B, the same points and some others measured another way; then each row and its match in B
B:
0: [-103 -142 -103 -107   49    2  148 -341  257  250   57  202  -92 -115
 -220 -213  262  175  176   79   13  205  120  341  231  345 -269 -228
  265  -95  -32]
1: [-181   61   -4  -57   14  215  188 -160    1  143  251   97   23  140
 -107 -122 -157   77   30  -58  -40   11 -150 -217 -150  243 -102 -219
   39 -203 -169]
2: [ -59 -292 -117 -114  113 -207  141 -188  287  245  179  238   16 -184
 -138 -248  301   46  207   51   26  292  101  317  401  314 -184 -210
  369   24   71]
3: [ 240  101  124   87 -237  -32 -131  137  134   35 -170  174  108  116
  122  113  117  265   -3  -48 -204 -109   12  -86 -406  -33  209    7
   51 -130   65]
4: [  52  -30 -133   85    5 -162  170  -90  165 -141 -422   29 -241 -203
 -119   61  150  -33  392   -7   37 -119   54  153  149   30   96  -28
   87  121 -192]
5: [-105  -77   39  -53   73  131   99  -63   10  179  381  146  189   81
  -48  -87  -47   87  -69   -6  -21   71  -20 -142   -2   74  -81 -197
  130  -72  -67]
6: [-106 -225 -157  -96  141   32  164 -328  173  169   98  197   11 -157
 -258 -220  245  130  114   89   -1  228  194  273  378  222 -298 -158
  209   89  -85]
7: [ 286   56  119  165 -180  -15  -86  210  136   78 -116  206  100   68
  155  125  206  256   -9  -64 -196 -153  110  -36 -348  -56  242    6
   60  -72  120]
8: [-141  -93   28 -151   84  245  353   -5 -201   37   -4  217 -161  -52
   32    9 -416  -79 -219 -137   90  185   17  -80  204   76 -139  -36
 -247 -220 -114]
9: [  43  -49 -167    9   -3 -174  129 -209  231  -16 -617   25 -322 -117
 -125   73  170  -68  380   74    5  -85   41  211   58  133   18  -77
  144   21 -186]
10: [-196  -92  180 -129  270  297   81  -25 -219  253   92   -1  -69  -19
  -42  169 -195    0 -297   69  225  110  156   -8   33 -218 -250 -226
   38 -218 -243]
11: [-204  -81    3  -97  153  402  306  -76 -212  -63   36   87  -98  -97
 -138   22 -342  -21 -221  -47  100  144  118  -74  258  -64 -261  -56
 -285  -74 -212]
12: [ 241   34   91   57 -164  -71 -134  166   88   23 -165  174  178   87
   93   60  149  242  -34  -60 -237  -11   48 -124 -322  -66  156   44
   54  -35   29]
13: [ 170   13   19  -36   21 -211   48   86  -63  112 -315  110  143  142
   83   59  105   55   55  -47 -215   -3    0 -243 -258 -109  139  -21
  150   45 -322]
14: [-176 -305 -103  130  320    8 -313   33   24  114  360   19 -126 -239
  -90 -165  -30  -80   70 -172  263   60 -117 -171   16  263  -12   17
  290  -12  214]
15: [-168  -47  189 -131  169  271  -92   11 -210  136   57   59 -128 -137
  -48  129 -233  137 -325  -40  275  176  124   52  -11 -182 -220  -71
  -29 -274  -97]
16: [-137  -55  -20  -73   78  211  111 -141   -5  135  372  142  243   94
 -152 -162  -26  149  -90    4  -90  117    9 -167   12   93 -181 -173
   68   -5 -130]
17: [ 233   34   62   98 -185  -38 -215  116  123   18 -265  177   27   60
  113  112   89  216  -21  -65 -156  -99   19  -74 -382   -1  200   90
   43 -104  124]
18: [ 200  -30   64   15   -7 -177  -87  168   -2   11 -226   89  230   71
   92  164  117   68  -16   22 -148  -56   78 -159 -184 -301  179    5
  130  136 -158]
19: [-152   19   41 -120  -24   95   61 -167   35  190  346  226   54   41
  -54 -131 -124  181  -34  -77   66  101 -112  -34  -61  207  -77 -170
  134 -239  -27]
20: [-146   -9   65 -126    2  359  389  -52 -110   50  -40  169 -181   42
   22  107 -418  -70 -208  -34   69   59   26  -30  104   49 -142 -145
 -280 -288  -97]
21: [  51  -80 -134    6   25 -266  190   -7   99 -123 -451   52 -219 -163
  -50   -2   49 -124  356  -85  -16   17  -53    7  135  108  104   10
   77   73 -206]
22: [ 166   10   86   17    6 -120 -205   89   -1   65 -212   41  226   93
   29  152  171  164  -30   53 -130  -64   82 -151 -301 -291  116  -16
  191   86 -193]
23: [ -96 -139  -54 -103   24  -12   80 -245  195  136  207  225   25 -159
 -177 -179  163  196   97   36   65  205  100  276  279  194 -191 -153
  214  -34   17]
24: [-135 -118  -27  -39   93  142   27 -118   -1   89  315  134  124   24
  -81  -82 -131   37  -59  -18   41   50  -51 -157   45   86  -74 -107
   89  -27  -34]
25: [ 163   -8   -8   12   45 -204  -33  143   27   80 -228  103  183  103
   91  146  120    0   32   10 -126 -118   46 -148 -216 -249  207  -48
  177  147 -158]
26: [ 248   31   29  162 -191   20  -77  160   96 -113 -203  172   85   36
   93   98   65  184   16  -87 -208 -146   48 -142 -262  -45  233  118
  -73   23   85]
27: [ 110 -259 -169   55  140 -239  147  -35  164  -30 -490   23 -148 -163
  -67   55  231 -188  303   78  -53    7  141  102  258   19   30  -28
  167  223 -156]
28: [-139 -322 -216  151  402   57 -120   74   11  184  215   40 -144 -169
 -116 -247   66 -149   75 -198   81   86  -38 -225    8  363  -81   -4
  212   67  146]
29: [-269  -24  104 -138  260  354   69 -121 -249  175   75   33 -157  -54
  -76  191 -340  -10 -302   31  334   13  110   19   37 -236 -215 -171
  -38 -204 -231]
30: [ 286   55  116  174 -198  -18 -197  206  105  -28 -120  155  163   52
  110  107  186  296  -10  -71 -219 -129   76 -130 -374  -96  235   82
   39  -16   92]
31: [  30  -84 -173    0   31 -298  237 -164  211   -6 -551   29 -318 -111
  -68   44  127 -184  473   32   18  -80  -49  131  129  180   96 -111
  203   34 -240]
32: [  54  -36  112   53   -8  409 -201   55 -114   59  -11  255  -81 -126
   13  102 -106  344 -425 -110   75   56  270   98 -141  -99 -105  154
 -206 -192  203]
33: [ -66 -108 -176  -93   76  -26  164 -219  246  220  141  309   11 -143
 -190 -236  282  191  103    2   -6  173  178  362  252  234 -188 -173
  210   51   66]
34: [ 172  107   76   68   -4  -59 -216  130  -28   79 -253   75  114   81
   63  193  129  200  -54  -26  -78 -173   83 -123 -427 -290  186   15
  132   29 -144]
35: [-163  -80  -91 -155   65   25  159 -398  185  266  106  199  -77  -93
 -246 -221  202  211  150   63   52  213   87  303  200  315 -294 -245
  267 -124 -136]
36: [-207   62   50 -126   19  400  377  -84 -172  -32  119  191 -111  -17
  -30  109 -475   -3 -239  -66  165    0   38  -13  164  -94 -117 -117
 -311 -194 -141]
37: [-249   24  178 -186  156  318   80  -84 -265  153   37   58 -199  -54
  -34  159 -400   50 -299  -36  308  111   37   -2  -14 -147 -211 -139
  -82 -352 -232]
38: [ 130   92  171    6  -32  -90 -186   40   11  123 -205  -12  169  147
   50  255  129  165   -2  112  -53 -158   46 -116 -386 -330  137 -124
  237  -35 -257]
39: [-267   56  -13 -143  101  467  295  -69 -114   36   55  124 -142   53
  -58  163 -499 -115 -303    4  188  -55   35  -11   52 -128 -163 -192
 -298 -190  -48]
40: [  27   35   99   35  -36  383 -149   88  -56   80    4  281 -138 -123
   30  100 -129  320 -386 -142  111   19  223  160 -175  -64  -66   95
 -206 -246  264]
41: [ -67 -134  -12  -59   13   89  135  -23   58   94  363  256  165   11
   -1 -107 -111   46  -89  -53  -15  105  -16  -71  133  115  -33 -108
   42  -40   96]
42: [-252   43   -8 -207   52  360  380 -237 -138   45   88  242 -122  -12
  -62  117 -466  -16 -244    9  233    0   68  122  241 -112 -162 -158
 -232 -170 -163]
43: [ 240  110   66  186 -173   37  -80  213   58  -63 -116  165   94   37
   82   60  121  269   22 -149 -215 -154   45 -169 -366  -37  235   89
  -47  -17   42]
44: [ 232   11   80   44  -36 -100   -4  199   -4   35 -238   76  260  148
   85  131  164  108  -22   15 -275  -53   98 -227 -266 -244  147  -27
   75  106 -201]
45: [-139  -95   22  -92   94  136  126  -60  -15  141  376  132  209   84
  -62  -88 -116   30  -96    1  -15  105  -39 -179   50   44 -110 -194
   91  -45  -90]
46: [ -30  148  117    5  -77  504 -220   41   36  123   36  214  -62    2
  -34  164 -118  364 -444  -22   92  -63  222  192 -345 -153 -127  -37
 -199 -281  291]
47: [ 146  127   65   21  -17  -27  -24  110  -65   44 -244   66  183  163
   55  189   52  125  -44    3 -156 -167   58 -211 -359 -309  162  -43
   54   63 -272]
48: [-124  -31   63  -85  -22   78   15  -74   59  115  381  187  108   -1
  -41  -96 -110  145  -42  -57   72  104  -90  -45    0  122  -49 -149
  121 -168   39]
49: [-206 -225  -63  130  328   39 -283   16   19  204  406    0 -146 -193
  -99 -158    7  -32   85 -166  275   20 -122 -158  -81  271  -25  -71
  337  -85  152]
50: [-211 -114  130  -96  229  292  -24  -52 -207   80    2   21 -230 -187
  -56  198 -311  -12 -268    6  373   85  132   84  135 -208 -198  -72
  -51 -209 -109]
51: [  72  -39 -165   85   80 -191  177   78  220  -32 -487   11 -241 -136
  -59   93  198 -158  341   -2  -13 -137   71  144   39    8  117 -107
  110  128  -82]
52: [-113 -314  -21  152  281  -13 -232  137   64  188  349    4 -136 -190
  -26 -163   45  -89   98 -171  173  100 -113 -189  -34  340   -7  -57
  309 -111  230]
53: [ 102  256  117  -19  -90  -34  -49  141   48  101 -172   61  175  212
   74  256   39  146  -40   42  -85 -243    8  -98 -480 -358  203 -181
  105  -46 -174]
54: [ 197   31   54   49 -184  -89  -87   93  139    7 -219  174   58   74
  106   99   61  147   38  -40 -152  -78  -14  -67 -273   -6  195   17
   56  -81   60]
55: [ 106  -66 -186   79    9 -210  241   12  186 -122 -516  102 -260 -168
  -21   88  101 -154  347  -37   -8 -137   56  144  157   39  171   -6
   28  146  -87]
56: [ 123  150  180  -14 -105  -76 -165    3   41   93 -152   19  200  153
   27  224  129  240   16  109  -69 -150   28  -81 -387 -312  132 -137
  218  -57 -253]
57: [ 169   33  117   17  -47 -226 -185  171    8    0 -145   81  198   56
  135  227   41   80   10    3  -18 -141  -12 -145 -260 -350  282   -5
  193   65 -115]
58: [-114 -110 -156 -135   90   -6  117 -287  158  168  248  306   97 -171
 -245 -277  229  262   56   -5   29  241  168  313  316  176 -244 -127
  206   86  -24]
59: [ 171   54   97   19    4 -115 -194   31   16  155 -222   80  169   94
   39  184  223  216  -20   70  -83 -122  127  -41 -334 -290  127  -56
  245   39 -202]
60: [ 211  -39  104   43   25 -153 -170  128   42  132 -243   54  176   63
   61  163  265  149   -2   68 -133  -52  146  -65 -259 -257  115  -48
  237   67 -150]
61: [  61 -106  189   24   32  332 -261   89  -92  144   61  209  -15 -135
   15   83    2  358 -420  -61   72  161  289  116 -115 -106 -161   86
  -69 -218  191]
62: [ 183    4   89  -13    9 -175  -21  143   10   77 -238   24  272  144
   51  151  193   75   27   78 -214  -36   81 -187 -231 -295  117  -99
  186  119 -286]
63: [-122  -90  -14  -53   66  106   78 -148   74  154  283  128  106   31
 -111 -111   -1   87   15   19    0   77  -17  -55   40  141 -118 -189
  155  -62  -61]
64: [-165  -50  -61  -65  134  142  183  -37   13  207  382  182  126  103
  -36 -102 -139  -34  -74  -57   14    8  -67 -155  -16  113  -48 -224
   88  -53  -14]
65: [ -49 -247 -143 -104   82  -77  129 -211  231  176   82  262  -20 -191
 -182 -267  259  129  125    7  -25  311  145  297  356  324 -241 -116
  219   19   66]
66: [-171   28  126 -137  -68  346  324  -23 -109  -53  129  182 -100   -6
   32  136 -501  -19 -233  -49  153   47  -19  -20  151  -57  -84 -124
 -295 -282  -39]
67: [ -98 -218  -48  135  204    3 -229   80   -6  177  338  121 -170 -196
  -35 -289   20   77   84 -312  115  157 -156 -220 -128  486   -6   58
  236 -183  197]
68: [ -95  -75   80  -69   50  134   70  -37   43  246  368  162  154   99
  -11  -69  -41   98 -104    1  -14   91  -20  -96  -59  112  -90 -227
  153 -167    4]
69: [-109 -154  -52  -40  155  113  118  -91   32  211  291  162  112   34
  -71 -115   -4   12  -47   -5   -8   79   27  -85   74  132 -113 -175
  145  -12  -34]
70: [ -98  -92  -68 -108   59    6   80 -307  194  292  109  222  -73 -122
 -215 -247  289  276  129   12   16  238  122  311  132  340 -271 -198
  285 -134  -53]
71: [ 260   75   71  175 -204   -3 -145  209   84  -93 -139  210   64  -26
  109   86  102  282   -2 -150 -154 -134   60  -82 -304  -58  259  143
  -46  -23  133]

[  16  136  123   59  -59    3  -18   87   32   75   24  102  -47   60
  -30   79  -54  -56 -147   48   -5   90 -166   42 -122]  61
[ 551   73  112 -189  -89 -263 -238   36   99  -64  -35   34 -359  196
   35  119   10  -11 -144  -31 -101  233 -236  -72 -182]  55
[-730   86  -32   26  334  209  136   99  174  238 -209  243  186 -212
  -60  -73  157  103 -139   65  182  -39  -97  114   80]  20
[-432  262 -201  132   57  -26  -33  -37  184  292   47  242  391 -386
  102  100 -227 -271 -266 -248  241  182 -163  376  -58]  67
[-317  -64  113 -116  159   95  186   12  -84   19  -96  150   89  215
  -14  -97  153  115 -126  263 -110 -196  109   47   90]  14
[-115 -221 -322    9 -238  -91 -291 -150 -162  326  334 -390 -478 -189
  214  221    1  158  395 -234   -2 -240  194 -154  286]  57
[-182    7  170  -65   89   72  198  -67 -129  -62  -18   97  -73  226
  -42  -72  164   19 -142  270  -68  -50   83  -11   -7]  62
[ 341   10  -91 -423   27 -343 -468  -24  130 -111 -218  245 -138   38
   64   57  299   10 -222  -87  106  129 -216   23 -150]  46
[ 217 -194 -164   66 -662   84 -355  -39 -216  163  315 -449 -424   69
  102  443  -12  -13  384  -76  -30 -105    5 -159  -15]  48
[ 322  116  309  108  -74   18   77  108   17  -33  110  -31 -377  260
 -129  156  -75    9  -93  174 -110  187 -215 -164 -193]  68
[-373   45   60 -129  247   44    6   91   95  148 -253  159  -93  -56
    7 -169  226  169  -91   67   27    6  -76  -22   70]  38
[-689   97  -28  -52  338   84   55   85  153  297 -234  307  219 -239
   -1 -180  191  150 -133   17  191  -33  -98  157  133]  23
[-440  312 -164  150  205  -89   35  -83  171  238  151  311  371 -411
   56   76 -278 -284 -363 -235  250  178 -118  350  -59]  35
[-353   39   23 -170  191   39  129 -137    4  -17  -69  179  -41  153
  -68 -113  161   83 -146  219  -21 -160   89   71  108]  7
[ -14  -34  -28  192 -425   57   33  -81 -369  205  369 -414 -396  -96
  201  193    0 -184  157 -130  -36  135  141  -86 -128]  45
[-184  -46   91 -166  211  -36  188  -79  -64   20  -28  141  -11  152
    6  -67  207   84 -161  188  -15  -22   67   60   27]  40
[-300  -41  120 -104  137   96  164  -14  -92  -13  -91  152   67  204
  -25  -91  169   77 -133  266  -76 -154   95   35   62]  22
[ 101  -70  -33  118 -557   90  -99  -61 -324  170  357 -409 -381   -3
  130  300   -4 -149  207  -77  -31  104   54 -101 -153]  66
[ 459   52  -28 -330  -66 -353 -421  -21  138  -28 -160   99 -287   80
  124   28  101   11 -124 -129  -37  200 -214  -13  -87]  36
[-575   93  166  193  267  266  311  164   90  254  -48  151   71  -73
 -132  -15   66  134  -93  176  108    4 -123   29   22]  3
[-181   14  192  -95  102   58  201  -56 -131  -33   -2   96  -75  214
  -38  -94  132   35 -146  258  -97  -25   84  -18   -4]  56
[-176  -30  152 -109  106   63  173  -71 -118  -51  -29   94  -34  197
  -21  -46  181   22 -135  254  -42    1   73  -13  -10]  12
[-650  111 -117  -71  333   48   -1   68  193  248 -267  279  160 -250
   36 -165  165  103 -162  -53  149  -74  -75  168  127]  69
[-202  -28  125 -162  147   50  144  -66  -84  -48  -43  119  -14  170
  -25  -51  147   31 -164  229  -62   -9   78  -10   -1]  54
[ -85 -243 -350   75 -268  -34 -320 -111 -143  256  302 -429 -512 -150
  201  289   -5  133  410 -217  -25 -310  192 -197  274]  26
[-329  -97   42 -180  215   84  133  -13  -37  -42 -114  228  128  196
  -81  -11  290  129 -169  281   20 -222   62   68   41]  39
[-170   -1  157  -64  131   31  217  -47 -136  -40  -12   84  -55  200
   15  -94  114    7 -168  217 -120  -45  117    2    5]  6
[ -18 -249 -349   45 -315  -58 -357 -121 -104  286  290 -424 -521 -119
  187  311   21  173  452 -210   10 -285  129 -172  280]  71
[  54  -78  -80  162 -525  138  -62  -71 -298  144  345 -453 -403  -36
  138  342  -13 -192  202  -96  -25  119   75 -115 -165]  0
[-430  347 -108  178  127  -58   34  -81  131  242  227  306  309 -360
  -22   81 -289 -253 -326 -178  247  128 -133  320  -70]  2
[-411  298 -156  171   90  -52   49  -31  133  265  163  284  342 -330
   22  110 -214 -243 -319 -200  238   87 -141  380  -98]  64
[-213   -2  173 -109  112   53  211  -48 -124   -1  -11  112  -30  215
  -28 -100  140   61 -141  256  -93  -57   88   18   18]  41
[  68  -30  -39  202 -547  127  -34  -66 -322  146  376 -446 -436   -5
  125  301  -48 -195  193  -84  -58   89   84 -109 -161]  52
[-333  -60   84  -82  163   89  153  -16  -80   -8 -140  165   95  184
    5 -106  221   88 -117  254  -39 -186  100   53  100]  11
[-194 -107 -221  109 -184  -11    8 -190 -254  228  365 -333 -397 -204
  166  220  135  -57  175 -166  120   -8  181  -52   16]  51
[ 125 -293 -329   41 -539   66 -475  -71 -120  161  263 -462 -474    3
  114  486   32   97  476 -120   12 -282   50 -215  152]  65
[ 196 -229 -242  146 -604   72 -380  -19 -196  136  288 -466 -453   60
  139  451  -21    5  405 -110  -58 -257   59 -180   65]  16
[-309  -58   64 -148  191   58  171  -29  -21   35 -122  165   70  183
  -12  -80  203  124 -126  231  -42 -145   66   85   89]  34
[ 505  112  142  -97 -151 -174 -228   18   66 -115    7  -12 -439  223
  -23  130  -27  -40 -106   28 -111  184 -213 -138 -175]  10
[ 534   28   87 -147 -114 -198 -254   39  130  -44  -88  -55 -368  159
   89  153  -18  -34  -71  -53 -105  305 -242 -115 -149]  13
[ 447  102    2 -291 -109 -316 -426  -33  100  -84 -139   92 -325   96
   97   10   72  -40 -141 -104  -59  185 -194  -49 -110]  30
